Each row of numbers belongs to one of the elements below and depends on some of the facts about them. Some rows are named. Which element is each other row?

How the elements are related:
γ: points at; σ: belongs to class
bedraker {σ=24}
bogrul {γ=zitrigrak, σ=444}
bregran {γ=vaklor, σ=53}
brekan {σ=974}
bripiflis {γ=neklas, σ=837}
broska {γ=getron voker, σ=837}
brubri {γ=drogrir pefilel, σ=24}
bruve {γ=skezol, σ=444}
bukotro {γ=buster, σ=974}
bulin {γ=fama skezol suneflon, σ=444}
buster {γ=zitrigrak grudral, σ=53}
buzi {γ=meril grefle, σ=254}
dastur {γ=vaklor, σ=53}
deklemen {γ=meril grabrom didesul, σ=974}
denosta {γ=fleson vokor gredro, σ=24}
devol {γ=dreris mubres pestas plekas pefilel, σ=444}
didesul {γ=voker fama druli fonir, σ=53}
diplus {γ=voker bulin, σ=444}
donodra {γ=dastur, σ=837}
dorur {γ=treda, σ=837}
dotran {γ=vustam, σ=24}
dregus {γ=grudral deklemen, σ=837}
dreris {γ=mubres dorur, σ=974}
drilo {σ=444}
drizazol {σ=24}
drofo {σ=837}
drogrir {σ=444}
druli {γ=mubres vostur, σ=837}
dudrik {γ=brekan, σ=974}
faflipu {σ=254}
fama {γ=bregran, σ=837}
fasku {γ=klades, σ=24}
fiklom {σ=974}
fistivam {γ=klenis, σ=24}
flanom {γ=buster didesul, σ=24}
flastaza {γ=fama fleskero, σ=974}
flebris {γ=brekan didesul, σ=837}
flefik {γ=pestas didesul, σ=444}
fleli {γ=zitrigrak buzi, σ=444}
fleskero {γ=totrurul, σ=444}
fleson {γ=bruve lodom vaklor pefilel, σ=444}
fletrol {σ=805}
fliplum {σ=24}
floki {γ=druli fleskero, σ=444}
fludrer {γ=vitol, σ=974}
fluge {σ=444}
fonir {γ=lufle, σ=837}
forun {γ=dreris sitrer pefilel, σ=974}
geroda {γ=ruplugek drizazol, σ=53}
getron {γ=bregran klades skezol dorur, σ=444}
grabrom {σ=444}
gredro {γ=druli, σ=444}
grefle {γ=klades brekan vaklor, σ=24}
grivel {γ=donodra plekas, σ=444}
grudral {γ=bruve, σ=24}
grufogres {γ=dastur fluge grivel, σ=974}
kimir {γ=muzesur, σ=53}
klades {σ=444}
klenis {γ=trutre, σ=53}
klibe {γ=bruve, σ=24}
klinan {σ=254}
klugru {γ=stipin, σ=974}
klute {γ=buzi trutre, σ=254}
kobran {σ=974}
kolizel {γ=fama, σ=805}
konak {γ=brekan vostul, σ=974}
kubudram {γ=forun bedraker, σ=444}
laskeflel {σ=53}
latral {γ=druli, σ=837}
ledem {γ=flebris dreris, σ=444}
lenal {γ=brekan stipin, σ=974}
lizer {γ=stipos tagro drizazol, σ=444}
lodom {γ=tigrak vaklor, σ=53}
lodrel {γ=flebris zubak sitrer, σ=444}
loflus {σ=837}
lufle {γ=grudral, σ=444}
magro {γ=brubri, σ=805}
meril {γ=brekan bruve vetra, σ=444}
mubres {σ=444}
muzesur {γ=plakleflem lufle, σ=444}
neklas {γ=klinan, σ=53}
nekomum {γ=loflus, σ=974}
paskir {γ=plakleflem, σ=444}
pefilel {γ=zitrigrak lodom, σ=444}
pestas {γ=vostur, σ=254}
plakleflem {γ=bregran zitrigrak grudral latral dastur, σ=24}
plekas {γ=voker, σ=974}
pogruk {γ=mubres flanom, σ=805}
poplil {γ=broska, σ=444}
rodri {γ=getron mubres, σ=444}
ruplugek {σ=24}
sadra {γ=klugru gredro fleskero, σ=837}
sitrer {γ=bukotro, σ=444}
skegan {γ=klute drilo, σ=254}
skezol {σ=53}
skovis {γ=kimir, σ=837}
stagas {γ=stipin, σ=24}
stegropli {γ=tagro floki klugru, σ=24}
stipin {γ=buster bogrul druli bukotro, σ=805}
stipos {γ=fama lodom, σ=444}
stomugi {γ=vokor, σ=444}
stomun {σ=444}
studos {γ=rodri kolizel didesul, σ=974}
suneflon {γ=grudral, σ=24}
tadrar {γ=fleson flanom, σ=837}
tagro {γ=lodom, σ=444}
telok {γ=voker, σ=444}
tesoses {γ=telok flastaza, σ=444}
tigrak {γ=bregran zuli lufle, σ=24}
totrurul {γ=klinan, σ=444}
trebrem {γ=klinan plakleflem druli fiklom bulin, σ=254}
treda {γ=bogrul druli, σ=805}
tremi {γ=grabrom fiklom bulin, σ=24}
treplol {γ=zitrigrak muzesur plakleflem, σ=974}
tridran {γ=forun tronar didesul, σ=254}
trigun {σ=805}
tronar {γ=klugru, σ=444}
trutre {σ=837}
vaklor {γ=skezol vostur, σ=837}
vetra {γ=druli, σ=444}
vitol {γ=tremi plakleflem mubres broska grabrom, σ=24}
voker {γ=meril stipin fiklom, σ=974}
vokor {γ=drizazol grabrom, σ=805}
vostul {γ=buster fleli, σ=444}
vostur {σ=24}
vufil {γ=stipos skovis, σ=24}
vustam {γ=rodri, σ=974}
zitrigrak {γ=grudral zubak vostur, σ=837}
zuba {γ=deklemen voker, σ=24}
zubak {γ=skezol bruve klibe, σ=444}
zuli {γ=mubres, σ=444}
zunu {γ=forun trigun neklas, σ=974}

Some elements and their rows:
fama: [  3  12   6  -8 -18  -3   8  -6   3   1   3  -1  -7 -12  -2   8  17 -11
  -6   5   2   6  25   1  -1   6  -3  -9   4  21  -6  -1  15  -1 -20  -2
  17 -12]
poplil: [ 1  5  4 -1  3 -2  1 -2  9  3  1  3  0 -1  2 -2  5  1 -4  4  4  7  3  1
  4 -2  2 -5  0 -6 -9  1 -2  3 -4 -3  2 -9]
flastaza: [ 29   6   6   3 -13   1   1   2 -14  -1   2   9  -1 -13   9  19  -9  11
   4   2  -2  -3  17  -2  -6   5  -6   6   6   8   1  -2   3   2  -2  -4
  13   2]
zunu: [ 12  -4   4   6  -2   0  -2   3 -12   0  -2   7   2  -1   6   8  -7   8
   7  -3  -4   0   2   2  -2   2   0   6   2  -3   6   1  -6  -7   7 -11
  11   8]
zitrigrak: [-61 -25   9 -10 -13  -1  -1   2  -1   5  -1  -3  -2   7 -18 -17  -6 -10
  12 -16   5  -3  10  -8  -5   0  28  -8  -9   8 -10   3   1  -2   0   7
  10 -12]
neklas: [ 34  34   8  -2   0   5   1 -10  -2   3  -1   3   4   7  -3   0   4   2
  -4   5  16 -16   5  -4  10  -4   2  -6   6 -16 -13  -7 -10   9 -14  14
  -1  -4]
voker: [ 16 -22   3   6   5  -8  -1   7   2  -5   2  23   0 -25  12  23 -44  14
   7  12  14  10  -2   8  -1  -5 -15  11 -10   0  -7   5  -6   8   2 -17
   0   7]
muzesur: [ -5  12  13  -7  -8  -5   2  -3   5   5   0  -1  -5   1  -3  -1   4   5
   1  -4   4  -1  18  -9   3   0  18  -4   3   0 -12  -7   3  19   0   3
  13 -22]
bruve: [-13 -38  -1  -7  10  10   4 -12   4   6  15  22  -6   5  -7 -14 -12  -7
  -9   7  -1  -4 -32  -2  -6  -5   4 -17   5  -3  -3  30  -6  -3 -12  -3
   1  13]
stagas: [-10 -26  -8  -1  -5  -3  -2  14   1 -16  -5   0   5  -3   3   7 -10   2
   9   0  -7  19  -4  -1  -6  -1  -9   6  -4   8   5   6   9 -10   8   4
 -11  -5]
klenis: [ 30  26   6  -2  -1   5   1 -10  -1   4  -1   3   4  10  -4  -2   6   1
  -3   5  13 -15   0  -2  11  -6   3  -6   5 -18 -12  -5 -14   5 -13  14
  -2   0]
bregran: [ 56  41   9  -6 -12  11   5 -16  -8   0   5   7   1  13  -6   0  29  -1
  -7   4   3 -17   9  -8   8   1  -1 -15  23 -10  -1   3  -3  -5 -30  15
  12   0]
didesul: [ 38  20   8  -1  -7   6   3 -11   6   5   2  13   2  -6   9   7  -8   7
  -9  16  27 -13  10  -1   4  -6 -16   0   0 -15 -25  -5  -7  17 -16  22
 -13 -10]
pestas: [  4  12   3   8  14   2  -5  -2 -11  -4   1   1  -2  12   1  -5   3  11
   0  -5   8 -10   4  -5  -7   3 -10   0   9  -2  19   1   0   5   2   2
  -5  16]
vostur: [ -4  -2 -18   1   0   1   0   4  -5  -2   1 -20  -3   1   0  -1  -5  -9
  -2   0 -25  -9 -15  -1  -6   3   6   9  -4  14  13   0  11   4  21   4
  -9   9]
fluge: [ 13  27 -11  -3  10   3   2  -5   0  11   1 -15  -2  -7  -4  -1  -5 -13
  -9   1  -8 -12  -9   4   6  -1  13   0  -4   1  -6 -10  -5  13   0   4
   0   7]
fletrol: [ -7  21 -10   2   5  -3  -2  -1  -1 -11   6 -11  -7  -7 -17   2  -7   0
  -2  -8  -5 -28 -17   2   1   3  -5  15  -2   3  24 -22  -2  10   8  -5
 -17  20]
trutre: [-17  15 -13  -4   8  -3   2  -3   0   9  -2 -21  -3 -12  -5  -3  -2 -25
  -7   1  -5  -6  -4  11   5   1  10   0 -15  12  -3 -10   0   4  -1  -4
   3   8]
mubres: [ -5  21  -6   8  21  -1   0 -11   8  20  -2 -20  -5  16  11 -14  21  -7
 -18   6 -10 -12  -9   9   7   0  11   2  -3 -13   1  -8  -5   9  18  -9
  -6   3]

Name these rows:
No name comes twice in this set of rows, the named rows included.
[  7  -3   4  -5   3  -4   4  -3  12   2   3  10  -3 -11   4   7  -8   2
  -4  10  11   9   2   0   4  -4  -2  -3  -5  -1 -12   1  -1  12  -6  -3
   0 -11]  diplus
[ 10  -7   4  -3   5  -9   4  -2  18   0   3  12  -4 -18   6  10 -14   4
  -4  13  16  12   2   4   6  -6  -5  -1  -5  -1 -15   0  -1  16  -6  -6
  -2 -11]  telok
[  6   0   5  -1   5   0   4 -10  10   7   6   7  -6   7   5  -6  17  -2
 -13   7  -1   3  -3   2   2   0   1 -10   9  -6  -1  10   1   0  -6  -9
   5  -4]  getron
[-21 -16   6  -1   3 -15   4  -3  19   3   1   6  -8  -9   6   3   4  -5
  -5  13  13  16   7  12   3  -3  -7  -2 -11   8  -8   3   6   8  -3 -19
   2 -12]  broska
[-23   0   6   9   3  -7  -3  -1   8 -11   2   1  -5  15  -4  -6  25  13
  -3  -7   2 -11  -5   2  -1   3 -17  11   6 -12  25 -13   2  -3  12 -12
 -17   3]  pogruk
[-11   1   6  -5  -4   3  -2   5   3   0  -4  -2   6   3 -10  -7  -2  -1
   8 -10   5   5   6  -6   5  -2  15  -7  -2  -6 -11  -2  -7  -3  -4   9
   6 -13]  fleli
[-24 -19   8  -7 -21 -10   1   9  -4 -11   0  -5  -5   9  -6   1  -4   8
  15  -9 -11   2  14 -17 -10   3  21   3   5  15   8   5  19  11  18   4
  11 -20]  plakleflem
[-11 -12  -2  -6 -11   9   5 -10  -4   4   7   3  -4   4  -7 -11  28 -18
  -9  -1  -9   4  -2   3  -5   6  -5 -17   9  12   5  16   7 -24 -24   1
  13   5]  vaklor
[ 51  34   8  -4 -10  13   3 -15  -8   1   3   6   5  15  -7  -2  26  -1
  -5   1   3 -14   3  -6   9   0  -1 -16  22 -14  -2   3  -7  -9 -28  16
  10   0]  dastur
[-27  -9   2   0  -4  -2   2  -3   7   8  -2  -4  -2   6   5  -9  21 -11
  -6   2   4   8   8   8  -1   2  -4  -5  -7   4  -5   1   4 -10  -3  -4
   1  -9]  dorur
[-40 -21   6  -7  -5  -6   1  -1   7   4   0   2  -4  -2  -9  -7  -8 -10
   5  -2   8   4   7   0  -2  -2  12  -6 -10  10 -11   4   2   2  -5  -6
   7  -8]  dregus
[ -5  -9   2  -1 -12  -9   3   5   0 -13   0  -4  -3   9   2   5  12   4
   6  -1 -14  10   7  -6  -5   4   1   2  10  14  15   7  20   0   9  -4
   7 -11]  tigrak
[ -8  -1   2  -4   0   4  -2   6   6   0  -6   1   9   0  -5  -5   0  -1
   6  -7   6   9   2  -2   5  -4   7  -5  -5 -10 -13  -3  -9  -8  -4   9
  -1 -10]  vostul
[ -4   0   2  -1   1   3  -1   3   7   2  -4   1   7   0  -1  -5   4  -2
   0  -4   5  10  -2   2   6  -3   1  -4  -3 -10 -10   0  -7  -8  -6   6
  -1  -9]  sitrer

The same elements again, as new rows of numbers:
Some elements and their rows:
vostul: [ 16   0  14  13   1   6 -12  26   2  26   5  -4  -6  34 -14 -13  -7  -8
  10   2 -15  -6  -3  -3   1  10  -2  -6  -5   2 -11  17  12 -10  -4]
devol: [ 12  -3   7   9  -7   7 -11  23  -4  53   8  12 -12  13   3 -14  -2  34
  34 -13 -29 -12  -5 -31 -28   7 -11 -17  -5 -11  -2 -21  -2  14   2]
dorur: [  1  -8  11  -2  10  23   7   8   8   5   2 -16 -11 -16  -3   5  -3  27
 -13   4  -9  -8  17  14 -14   0 -13   9 -13  41   6  -8 -13  -3  -6]
skegan: [ 13  21  -5  28  10  -1   2 -16   3   6   5  -1 -14  17  25 -10 -11  13
 -13  -3  -4 -14 -18 -11  56  22  23 -48  27   0 -44 -14  12  12  25]
tesoses: [ 12 -11  15  -3 -17   3 -16  23  -6  35   9   5 -13  24  12 -11  10  -6
  12 -16  -3   9 -22 -35   1 -12 -10   1 -11  -8 -11   8   0   5  11]
fluge: [  7   2  15   2  -6  11 -10  11  -1   6   7 -13  -3  14 -15   8  -7 -22
 -12   0 -10  -9   4   9  -7 -23  -8  -2 -17  -9  -2  24   4 -21  -1]
pefilel: [  7   3  14   4  -7  15  -2  21  -5  12   9 -11  -3  -3 -16   7  -9 -15
   5  -8 -21 -20  15  12 -25 -15  -9  -7 -20 -10  11  12  -1 -20 -11]
bulin: [  4   4   7   7 -27   4 -10  26  -3  21   1 -17  -5  17  -8   0   7 -20
   9  -4 -16  -1   1   7  -2 -25   0   3 -14 -13   5  15   2 -19   5]
neklas: [ -5   3 -31 -26  25 -26  -7 -14  -3 -52  16   2  -6 -39  29  24   3 -23
  -4 -31  56  24 -11 -38  18  -4  -5  26   4 -23  14  30 -11  14  -3]
klinan: [-15   7  13 -29   5  -1  16 -13   6 -32  11  -7  -5 -34  26  23  -8 -53
 -25 -22  49  10   7 -22  24 -30  -3  13 -26  23  -6  31 -20 -15  14]
lodom: [ -6  25 -38  10  13 -29   1  -9  -5 -37   4  -7   4 -40   4  15   4  -8
   7 -10   9  -2  26  20  -3  11  11  12  19 -37  34   6  -1  -2 -13]
kolizel: [-17  -5  -4  14   1  12  11  -2  -6   0 -12 -21  -9 -23  15   8  28  -5
  -6 -17  -9  -3  18  11  22   4   9  14   4   5  14 -10  -6   7   6]
suneflon: [ -5   2 -15   6   2  -8  11  -2  -2 -13 -11 -12  -3 -14 -10 -18  15 -30
  10   5  11   4  10  17  17   1  17   4   9   1   9   9   1  -1 -10]
trutre: [ 27   6   4  17  10  20  -3 -15  13 -18   1 -42 -21  11  12  21 -18  30
 -62  30 -12 -14  -3  34  47 -12   2 -12  -2  29 -38  10   5 -10   9]
fleskero: [  7  -6  17 -25  -9  11 -10   8  -2  -4  18  -7 -11  -7  10  22  -7 -26
 -17 -15  23   8 -14 -32  -1 -46 -22  12 -35  -4  -9  31 -12 -10   7]
muzesur: [  4   2   6   7 -16  11 -11  25  -8  14   0 -15  -3  11 -15  -6   6 -20
  14  -9 -22  -9   5   7 -11 -23  -1   0 -13 -14   4  16   6 -16  -2]
vitol: [ -3   0   1  -2  -5 -19   6 -11  -3  19  -5  12  -4  -3  18  -8  20  16
  21   4  13   9   0  -8  -2  13  14   2  15   0   4 -33 -14  19   4]
rodri: [ 12   4  12   6  -6   4   0  18   8  27  16   3  -8   0   6  12 -13  12
   3   5 -21 -19  15  -2 -30  -6 -13  -6 -19  -4   1  -4  -5 -16  -2]
fludrer: [-11   0  -7 -10 -23 -20  10  -8   6  -7  -7  29  22   8  11  -2  -6  23
  11  20   7  16 -13 -12 -13   3   1   5   2 -16   7 -29   5  12  12]

Name these rows:
No name comes twice in this set of rows, the named rows included.
[  9  -7  14 -11 -11   8 -10  18   2  22  20  -3 -12  -1  15  14  -6   2
   5 -16   3   1  -6 -36 -15 -26 -22   2 -26  -6  -7   4  -9  -1   6]  floki
[-11   5  -1  -2 -15  -6  12   7  -5  25   2  11 -14  -7  29 -16  22  -9
  35 -35  20  11 -14 -45  29   4  13  -7   7   4  -6 -17  -8  22  20]  trebrem
[ -8 -10 -29 -17  -2  -2   5  -1   2 -19  -2  25  12 -17   5 -14 -21  22
  22 -11  15  20 -34 -57   9  -6 -15  -4  -3 -11  -1 -19   9  28   9]  zunu
[-30  -6  33  -4 -17  -2  -3 -38 -17  20 -12   6  11   5  24  24  49   4
 -30   2  -4   9   4  23   3  11   8  22   8  -2   4 -20 -19   7  14]  vokor
[-20 -17  -9 -17  20  11 -15 -51 -23 -37  -8  43  42   6 -33 -14 -25  13
 -20  -2  12   4 -51 -20  -4  10  -4 -34  21 -14 -21   0  31  20  -7]  nekomum
[ -6  -3  -4  -9  39   0   8 -23   1 -29   5  14   3 -27 -12   2 -16  -5
 -10  -5  20  -8  13   5 -23   8  -4  -9   5  19   6   4  -6   5 -17]  bedraker
[ -5 -24   9 -22   0  26  -3  -6 -12   5  -1 -16 -23 -17  17  -4  17  16
  -9 -25  22  13 -38 -36  25 -32 -19  11 -18  26 -14  -1 -12  22  13]  bripiflis
[ -5  -1  48  -5 -36  -2 -17 -18 -18  51   2  17  15  39   7  14  30  11
  -7   2  -7   2 -17   5 -24 -15   1  -6  -2 -28  -7 -13  -6  -2  17]  stomugi
[  4   4  47 -14 -24  -9  -6  -7   5  15  12   1  13  27   3  36  12 -19
 -36  22   4   2  19  31 -32 -23  -9  20 -25  -5   1  17 -14 -34  10]  grabrom
[ 17  25  -2  27   6  -4  10 -10  12  -5   8  -9 -15  10  23   1 -18   6
 -17   5   2 -13  -5   0  54  20  28 -39  19   7 -39  -4  10   0  22]  klute
[  9   2  12   6   1   8  -5  27   4  15   9  -5  -2   9 -16  -2 -10 -19
   5  -2 -15 -11  11   7 -23  -8 -12   3 -17  -2   7  19   3 -23  -9]  bogrul
[ -7  -3  -1  -7  32   4  -6 -50 -18 -22  -1  17   3 -15  -4  -5   0  -2
 -25  -6  24   3 -22   1   7   2   5 -29  17   1 -17   5   2  13  -7]  fliplum

The same elements again, as new rows of numbers:
Some rows with their names:
ruplugek: [-17 -22 -28  21 -25 -10 -19   5  -9  26 -16  23  -2 -15  28   4 -11 -34
 -19 -14 -14  -8 -33  -2 -31  -8 -17]
tremi: [  9  34 -11   2  -2   2  -7  25   3 -15  17  12 -28  -7   9   6   2   1
 -10   7  -9 -27  -7 -14  16 -11  39]
vaklor: [  4  -4  -2  35  -5  17  10  -9  25   7   4 -23   9  14   9  -3 -22 -15
  -4  -7  -6  32  -6   7 -13  -2   3]
pestas: [  5   2   3  -2   9  24   2  -5  -2  -4  -1  -3  -4   6  10 -18 -11  18
  13 -27 -27  20 -14   7  -4  16 -16]
stipin: [-11  18  17  -4  16  -5  12  15   9  -7   0  -6  32   0   6 -17   3  15
  19   3   6  -9   8 -18  -7  11 -20]
stagas: [ -3  19  15 -15   0 -19  18  13   0   1   2  20  18   4  -2   6  15  16
  12   9   8 -16  12 -16   0  14   7]
bukotro: [-26  -2  15  -3  29   2   9  -9  23  -2  11  -8  38  11  -9 -11   3   1
  11  30  11  13  18 -15  -8   9 -20]
sitrer: [ -3  -7   7 -19  23  -2   0  -8   7  14 -14  -9  32  10  -1  -1  15  20
  12  -8   5  15   3  25 -10  20  -9]
vustam: [-10  -7 -11  -9  22  14 -31 -12   9 -18  10   1 -28 -14  22  14   7 -27
  -4  -2 -43   2   2   8  15 -13  -5]
klinan: [-32   5 -40  26  31  40 -14  36 -11   8 -13 -17  16 -14  27 -59 -14  33
  38   7   9   3 -27  38 -37  20  -8]
kimir: [ 10  -7  21  21 -36  -6   5  -5   0  -3  -3  -4  -8   1 -24 -27 -30  -1
  -8  15  19  16 -37  -8  -3 -21  -2]
bruve: [-11   6   3  27  -7  14  16  -3  22   8 -18 -33  29  17   5   1 -15   9
  -9 -16  -7  31  -7  14 -27  11   6]
fleskero: [-26  12 -45   6  17  11 -21  37   2  13   2   9  20  -7  40 -19  -8   2
  28  -9  23 -25  -9  17 -33   3   2]
skegan: [ 30 -30  -2  12 -23 -26  22 -14 -48  19 -27  13  -1 -11 -39  39   2  21
 -17  19  -9 -22  41  -8   7  17 -13]
tesoses: [  8  16 -14 -20   6  -9  -3  21 -10  -5  10  20 -16 -13   7  12  13   5
   3  -6  16 -41  21 -18  16  -6  34]
faflipu: [  8 -27 -24   3  -1   4 -10  -1 -32   6 -15   9  -9 -13 -11  -8   3  15
   2   2  -7  -8  -8  19 -12  10 -14]
dudrik: [ 13  -4  27  -8  11 -24  25 -16   0  -8   5   2  18   7 -22  29   5   3
  -6  22  -4  -4  46 -32  10   6 -11]
fludrer: [  4  19  -7   6   6   5  -3   4   6 -25  25   7 -32  -3   1   0  -7 -18
  -2  22 -13  -5   1 -27  33 -20  14]
paskir: [  7  13  14   6 -18  -7  21   0  -4 -10   8 -11 -11  11 -29  -7 -17  14
  -2  11  22  12  -7 -10  21  -2  48]

Name these rows:
No name comes twice in this set of rows, the named rows included.
[ -3  10   9   3  12  19 -11  16  23 -25   3 -14   8  -5  26  -9   6   8
  10 -22 -14  -5   0   4   5 -11 -20]  didesul
[ 12   8 -10 -25  25 -12   7  12 -14  23  33  44  -1   5 -10 -12  25 -17
  20  -2  41 -49  17 -33   5  -5 -12]  sadra
[  5 -17  22 -61   7 -12  -6 -26 -21   0   6  13 -11   8 -16  10  34   5
   9   2  18  -4   3  12  14   4  -8]  kubudram
[  2  11 -10 -23   3  18 -23  -6  13 -13   5  -4 -29  -4  35  14  10  -7
  -6 -39 -33   7   7  17   9  -7  20]  rodri
[ -5  14   4  28 -17  10  15   4  14   4  -3 -19   8  14  -1 -11 -25  -5
  -6  -6   6  34 -27   8 -15  -4  27]  lufle
[-17  -2   6 -25  32  20 -19 -25  19 -15   5  -7  -4   1  15 -15   9 -17
  13  17 -24  15   1  11   9   1 -18]  dreris
[-21  16 -19  29  33  31  -1  18  24   8   6 -12  23   3  27 -24 -14  -6
  26 -16   0   5  -3  10 -29   6 -19]  druli
[-32   8 -30   6  21  48 -31  11  42 -17 -11 -36   6   1  66  -7 -15  -1
   8 -36 -31  36 -22  49 -32   5   6]  mubres
[ 14  -4   5 -14 -16 -12  -5 -11  -7  -8  -5   7 -13  -4  -3  22  14   4
 -24  -5 -29  -3  20   1  19   2  13]  fasku
[ 16 -33  -5   8 -22 -30  -6  -7 -32  13 -30   6  -2 -20 -20  38  20  16
 -20  40  -7 -16  25  12   3   5  -2]  fistivam
[-30  -6 -10   3  42   2  -8  20  10   6   1  14  34  -1  16 -26  -5 -16
  27  12  19 -14   2 -25 -27   5 -36]  klugru

